Below is a small trained network, with its code and all its weights. Each question gives an input and a target symbol and asks what happens when units are switched off, that is, made to give their printed mean instead of their output.

import numpy as np


def w(rows, s, z=0):
    codes = np.array(rows[::2]) - 128.0
    scale = np.full(codes.shape[1], s)
    scale[-1] = z or s
    return codes * scale


def norm(h):
    return h / np.sqrt((h * h).mean(-1, keepdims=True) + 1e-5)


def f(y):
    return np.maximum(y, 0)


def softmax(a):
    e = np.exp(a - a.max(-1, keepdims=True))
    return e / e.sum(-1, keepdims=True)


def log_softmax(a):
    a = a - a.max(-1, keepdims=True)
    return a - np.log(np.exp(a).sum(-1, keepdims=True))


def net(x, mask):
    ids = ['ΓΔΛΩεζηθμξπστ'.index(c) for c in x.split()]
    T = len(ids)
    res = E[ids] + P[:T]
    u = 0
    for l in range(2):
        q, k, v = (norm(res) @ M[l].T for M in (Q, K, V))
        z = softmax(np.where(np.tri(T) > 0, q @ k.T / 3**0.5, -1e9)) @ v
        res = res + np.where(mask[u], z, O[l][:, -1]) @ O[l][:, :-1]
        u += 1
        y = f(norm(res) @ A[l][:, :-1].T + A[l][:, -1])
        res = res + np.where(mask[u : u + 16], y, B[l][:, -1]) @ B[l][:, :-1]
        u += 16
    return log_softmax(norm(res)[-1] @ U[:, :-1].T + U[:, -1])


Q, K, V, O, A, B = {}, {}, {}, {}, {}, {}
E = w([
[104,191,168,74,124,138],'Γ',
[125,187,127,125,220,70],'Δ',
[90,120,118,158,84,86],'Λ',
[92,172,107,74,103,141],'Ω',
[80,138,162,130,20,142],'ε',
[118,105,146,114,159,28],'ζ',
[81,111,177,123,86,54],'η',
[52,160,110,54,99,124],'θ',
[72,160,131,170,110,107],'μ',
[128,58,98,149,128,25],'ξ',
[156,147,103,148,32,159],'π',
[76,199,150,139,155,131],'σ',
[128,252,97,97,126,183],'τ',
],0.014)
P = w([
[156,124,121,116,146,174],'0',
[99,84,220,160,80,71],'1',
[163,198,120,184,82,90],'2',
[91,158,43,59,177,159],'3',
[73,85,226,113,134,170],'4',
[183,126,170,208,75,134],'5',
[170,190,34,110,150,134],'6',
[67,51,135,71,133,171],'7',
[156,138,249,110,134,152],'8',
[139,146,63,179,74,116],'9',
],0.013)
Q[0] = w([
[2,67,75,100,172,172],'0.h0',
[124,102,239,157,111,147],'0.h0',
[81,208,10,143,27,20],'0.h0',
],0.0066)
K[0] = w([
[197,106,226,246,53,103],'0.h0',
[227,199,1,168,95,118],'0.h0',
[87,20,110,114,151,212],'0.h0',
],0.0073)
V[0] = w([
[189,90,91,65,82,150],'0.h0',
[90,53,101,208,19,81],'0.h0',
[254,87,200,26,103,77],'0.h0',
],0.0078)
O[0] = w([
[174,116,137,66,110,185,16],'0.h0',
[190,180,169,83,146,107,168],'0.h0',
[168,95,172,201,182,246,3],'0.h0',
],0.013,0.0031)
A[0] = w([
[103,74,137,153,2,107,90],'0.n0',
[182,123,62,193,49,77,252],'0.n1',
[225,110,110,144,104,179,98],'0.n2',
[32,91,166,169,124,72,197],'0.n3',
[100,90,78,196,205,50,156],'0.n4',
[97,29,215,97,118,44,121],'0.n5',
[88,106,90,119,174,174,127],'0.n6',
[134,150,64,90,186,76,119],'0.n7',
[135,131,205,183,100,73,82],'0.n8',
[183,14,68,98,103,132,225],'0.n9',
[143,137,178,118,239,127,178],'0.n10',
[81,115,114,46,106,184,226],'0.n11',
[65,61,204,134,71,160,148],'0.n12',
[147,228,175,194,115,81,172],'0.n13',
[164,163,94,71,76,89,215],'0.n14',
[115,152,188,182,134,136,150],'0.n15',
],0.0075,0.0027)
B[0] = w([
[127,136,122,85,193,128,212],'0.n0',
[128,202,203,44,240,215,233],'0.n1',
[72,98,150,126,101,54,140],'0.n2',
[165,209,120,121,83,158,254],'0.n3',
[117,231,137,86,20,254,204],'0.n4',
[141,185,86,132,129,182,220],'0.n5',
[189,158,147,175,196,56,145],'0.n6',
[99,98,230,133,48,161,192],'0.n7',
[173,151,44,133,206,166,188],'0.n8',
[134,173,127,173,186,27,152],'0.n9',
[164,130,87,90,84,87,185],'0.n10',
[183,131,88,196,123,76,183],'0.n11',
[186,187,77,114,156,93,196],'0.n12',
[217,54,97,21,124,91,241],'0.n13',
[176,128,214,100,121,76,232],'0.n14',
[149,152,108,105,149,188,170],'0.n15',
],0.0061,0.0065)
Q[1] = w([
[87,76,202,224,76,136],'1.h0',
[127,107,149,108,149,191],'1.h0',
[211,251,131,69,106,144],'1.h0',
],0.013)
K[1] = w([
[142,187,119,112,180,98],'1.h0',
[129,146,153,115,155,111],'1.h0',
[114,8,102,173,128,114],'1.h0',
],0.017)
V[1] = w([
[190,156,172,154,180,208],'1.h0',
[126,198,104,157,1,230],'1.h0',
[143,88,3,169,140,119],'1.h0',
],0.012)
O[1] = w([
[221,130,81,239,39,48,139],'1.h0',
[84,145,247,196,71,158,253],'1.h0',
[129,27,69,86,2,220,230],'1.h0',
],0.0097,0.0026)
A[1] = w([
[106,72,84,79,100,190,103],'1.n0',
[53,117,86,64,214,113,104],'1.n1',
[141,189,89,109,226,78,102],'1.n2',
[118,148,59,129,156,173,234],'1.n3',
[140,101,5,109,130,107,148],'1.n4',
[98,159,190,169,131,115,31],'1.n5',
[160,125,159,86,135,225,22],'1.n6',
[172,97,62,171,152,98,159],'1.n7',
[170,100,178,84,106,95,255],'1.n8',
[41,87,133,73,112,190,119],'1.n9',
[139,140,116,102,127,107,186],'1.n10',
[85,203,176,172,156,133,68],'1.n11',
[123,158,161,171,117,116,121],'1.n12',
[194,142,175,105,116,151,158],'1.n13',
[63,116,127,95,226,176,144],'1.n14',
[117,143,158,101,122,106,125],'1.n15',
],0.015,0.0034)
B[1] = w([
[90,132,138,137,143,21,197],'1.n0',
[167,209,73,155,45,146,211],'1.n1',
[105,68,172,103,56,135,255],'1.n2',
[134,73,203,100,77,148,175],'1.n3',
[142,148,210,105,158,218,198],'1.n4',
[146,88,158,118,150,179,173],'1.n5',
[135,70,92,180,145,106,187],'1.n6',
[78,160,75,116,132,180,184],'1.n7',
[138,167,80,123,150,121,220],'1.n8',
[127,142,118,175,249,67,229],'1.n9',
[122,136,203,139,136,164,188],'1.n10',
[124,93,162,104,121,150,212],'1.n11',
[103,114,116,104,124,173,171],'1.n12',
[169,88,97,152,164,108,205],'1.n13',
[145,154,77,149,59,198,203],'1.n14',
[130,115,141,149,87,124,186],'1.n15',
],0.012,0.0094)
U = w([
[93,169,42,108,172,143,183],'Γ',
[100,191,159,52,66,33,69],'Δ',
[209,134,214,162,145,103,67],'Λ',
[157,33,67,178,44,174,193],'Ω',
[209,202,144,191,165,92,103],'ε',
[254,57,126,41,149,194,24],'ζ',
[16,223,118,93,51,149,65],'η',
[84,57,150,194,63,207,189],'θ',
[93,16,107,79,108,137,224],'μ',
[58,141,132,212,130,75,253],'ξ',
[215,154,80,181,147,171,137],'π',
[166,128,225,75,146,72,49],'σ',
[48,178,165,190,160,195,178],'τ',
],0.009,0.0032)

Each question gives the input, a string of symbols that net reads in full, and the target symbol t.
The units are the heads (3 rows each of Q, K, V and O) and the neurons (one row each of A and B). Each row of codes is followed by its name. A weight is (code - 128) times the scale printed after its matrix; where a second scale follows, it is the last column's (O, A, B and U).
mask holds one flag per unit, layer by layer, with each layer's heads first. A switched-off unit (its flag False) gives its mean, the last column of its rows in O or B, instead of its output. The means were averaged over made-up inputs and are rounded, as every weight is.
A unit's drop is (log p(t) with every unit on - log p(t) with that unit switched off) / (log p(t) with every unit on - log p(t) with every unit switched off).
The circuit of an input: a set's keep is (log p(t) with only the set's units on - log p(t) with every unit switched off) / (log p(t) with every unit on - log p(t) with every unit switched off). Starting from the 12 units with the biggest drops (on a tie, the unit counted first), units are removed one at a time, each time the one whose removal leaves the highest keep (on an exact tie, the one counted first), for as long as the keep stays at least 0.8.
units of the circuit, in order: the units of the circuit, biggest drop first
unit that matters most: the unit with the biggest drop
k most important neurons: the k neurons with the biggest drops, biggest first
k most important neurons of layer l: the k neurons of layer l with the biggest drops, biggest first
input Δ Λ Γ, target θ: units of the circuit, in order => (0.h0)
input μ Γ π, target η: units of the circuit, in order => (0.h0 1.h0)
input ζ ξ ζ θ ξ Γ θ ξ, target π: units of the circuit, in order => (1.h0 0.h0)
input Δ Δ Λ τ ε ξ, target θ: units of the circuit, in order => (0.n4 0.h0 1.h0)
input μ π η μ η η η θ ξ, target η: units of the circuit, in order => (1.h0 0.h0 1.n1)
input η ε Γ Λ ξ ζ ζ Δ, target ε: units of the circuit, in order => (0.h0 1.h0)
input μ ξ μ Γ ζ, target η: units of the circuit, in order => (1.h0 0.h0 1.n1 1.n14)
input μ Ω η Γ ζ μ σ σ μ, target η: units of the circuit, in order => (0.h0 0.n1 1.h0 1.n1)
input σ η ζ σ μ σ, target τ: units of the circuit, in order => (0.h0 1.h0 0.n4 1.n9)
input π ζ ξ η ζ σ ζ π θ μ, target Λ: 2 most important neurons => (0.n1 0.n5)
input μ Γ Γ ζ ξ Γ σ ξ Ω Λ, target ζ: units of the circuit, in order => (0.h0 0.n13)
input Δ Δ Λ μ Ω ξ Δ, target θ: 2 most important neurons => (0.n4 0.n1)
input σ σ π Γ η θ ε, target τ: units of the circuit, in order => (1.h0 0.h0 1.n9)
input θ ζ ξ, target Γ: unit that matters most => 1.h0
input ζ ξ ξ, target π: units of the circuit, in order => (0.h0 1.h0 1.n7)
input ζ ζ Λ, target Ω: 3 most important neurons => (1.n9 0.n14 0.n1)
input ε η Δ Γ Δ η ε μ ε, target σ: 2 most important neurons of layer 0 => (0.n1 0.n4)
input π σ η, target Λ: units of the circuit, in order => (1.h0 0.h0 1.n1)
input τ μ ε Γ ξ ζ, target ξ: 2 most important neurons => (0.n3 0.n4)
input η σ Γ, target ε: units of the circuit, in order => (1.h0)
input τ ζ Γ Γ η μ ε μ μ, target ξ: 3 most important neurons of layer 0 => (0.n1 0.n4 0.n3)
input π μ η τ ζ π η π, target Λ: 3 most important neurons => (0.n1 0.n13 0.n2)
input μ ζ Λ Γ ε μ σ Γ, target Δ: 2 most important neurons of layer 0 => (0.n1 0.n14)
input σ μ ξ σ Δ Δ Γ, target τ: 2 most important neurons => (0.n4 1.n9)
input Ω η Γ Ω ζ η Ω σ μ, target μ: 2 most important neurons of layer 1 => (1.n0 1.n3)
input Δ Λ ζ Δ η ζ Ω, target θ: 2 most important neurons of layer 0 => (0.n4 0.n3)
input η θ Γ σ ξ ε θ Γ η, target ε: unit that matters most => 0.n1
input σ Δ Γ Γ Λ, target τ: 3 most important neurons => (1.n9 1.n2 0.n4)
input θ π μ Λ ξ, target Γ: 2 most important neurons of layer 1 => (1.n9 1.n2)
input Ω π ζ μ π σ ξ Γ η ζ, target μ: 3 most important neurons of layer 0 => (0.n4 0.n3 0.n1)
